Below are the code and all the weights of a small trained network. Each question names an input and a class and asks about switching units off, where a switched-off unit gives its printed mean instead of its output.

import numpy as np


def w(rows, s, z=0):
    codes = np.array(rows[::2]) - 128.0
    scale = np.full(codes.shape[1], s)
    scale[-1] = z or s
    return codes * scale


def f(y):
    return np.maximum(y, 0)


def log_softmax(a):
    a = a - a.max(-1, keepdims=True)
    return a - np.log(np.exp(a).sum(-1, keepdims=True))


def net(x, mask):
    res = np.array(x, float).reshape(1, 3) / 4 @ E
    y = f(res @ A[0][:, :-1].T + A[0][:, -1])
    res = res + np.where(mask, y, B[0][:, -1]) @ B[0][:, :-1]
    return log_softmax(res[-1] @ U[:, :-1].T + U[:, -1])


A, B = {}, {}
E = w([
[189,182,70,58,194,99,8,70,97,100],'x0',
[105,159,126,61,199,158,236,76,153,202],'x1',
[9,161,99,87,66,191,60,83,145,80],'x2',
],0.017)
A[0] = w([
[186,55,173,236,26,101,144,182,143,114,255],'N0',
[116,141,85,100,97,103,81,107,122,22,139],'N1',
[90,144,148,81,150,141,231,111,212,214,162],'N2',
[131,217,61,49,215,152,145,26,128,176,79],'N3',
[66,180,69,40,83,192,82,78,159,62,49],'N4',
[19,183,100,98,6,131,121,115,194,133,128],'N5',
[59,95,125,187,42,214,141,122,158,103,141],'N6',
[220,108,109,119,171,93,121,103,79,123,142],'N7',
[193,172,74,136,116,101,67,107,35,52,140],'N8',
],0.011,0.009)
B[0] = w([
[75,112,95,133,46,79,127,141,181,231,252],'N0',
[94,166,132,188,98,138,79,188,70,122,206],'N1',
[119,101,172,211,250,119,201,139,122,121,211],'N2',
[144,175,57,115,148,156,110,98,179,221,211],'N3',
[83,136,87,222,141,120,76,163,199,138,229],'N4',
[28,142,142,89,120,188,137,82,85,83,221],'N5',
[48,116,137,47,134,120,154,117,124,113,214],'N6',
[187,185,145,59,80,81,188,90,149,96,191],'N7',
[174,194,141,113,131,80,107,136,58,98,225],'N8',
],0.013,0.032)
U = w([
[94,119,42,166,94,118,115,123,250,209,213],'0',
[182,168,135,62,65,77,140,110,77,81,159],'1',
[138,54,181,192,185,86,192,157,136,153,194],'2',
[220,141,83,34,174,156,160,74,171,171,65],'3',
[53,66,137,35,35,138,123,122,101,75,191],'4',
[118,164,104,181,130,135,80,146,87,80,80],'5',
[59,121,147,121,204,179,171,76,138,91,4],'6',
],0.012,0.0034)

Each question gives the input, the list of numbers given to net, and the class t.
The units are the neurons (one row each of A and B). Each row of codes is followed by its name. A weight is (code - 128) times the scale printed after its matrix; where a second scale follows, it is the last column's (A, B and U).
mask holds one flag per neuron, in row order. A switched-off neuron (its flag False) gives its mean, the last column of its row in B, instead of its output. The means were averaged over made-up inputs and are rounded, as every weight is.
A unit's drop is (log p(t) with every unit on - log p(t) with that unit switched off) / (log p(t) with every unit on - log p(t) with every unit switched off).
The circuit of an input: a set's keep is (log p(t) with only the set's units on - log p(t) with every unit switched off) / (log p(t) with every unit on - log p(t) with every unit switched off). Starting from all 9 units, units are removed one at a time, each time the one whose removal leaves the highest keep (on an exact tie, the one counted first), for as long as the keep stays at least 0.8.
circuit, biggest first: the units of the circuit, biggest drop first
top k neurons: the k neurons with the biggest drops, biggest first
drop of u: that unit's drop, to one decimal
input [-1,5,-7], class 2: circuit, biggest first => (N2)
input [3,6,0], class 3: circuit, biggest first => (N0, N3)
input [4,-8,0], class 1: top 2 neurons => (N8, N4)
input [-6,-8,2], class 4: top 2 neurons => (N6, N4)
input [0,-6,7], class 4: top 2 neurons => (N6, N5)
input [5,2,-1], class 3: top 2 neurons => (N3, N0)
input [8,0,-7], class 1: top 3 neurons => (N8, N7, N2)
input [2,7,-2], class 3: top 3 neurons => (N3, N0, N4)
input [3,1,-8], class 3: top 3 neurons => (N1, N5, N8)
input [1,-3,-2], class 1: top 2 neurons => (N4, N3)
input [6,7,-6], class 3: drop of N7 => 0.0
input [-6,3,4], class 6: drop of N2 => 0.1
input [-5,2,-3], class 2: drop of N2 => 0.4
input [3,7,-7], class 3: top neuron => (N3)
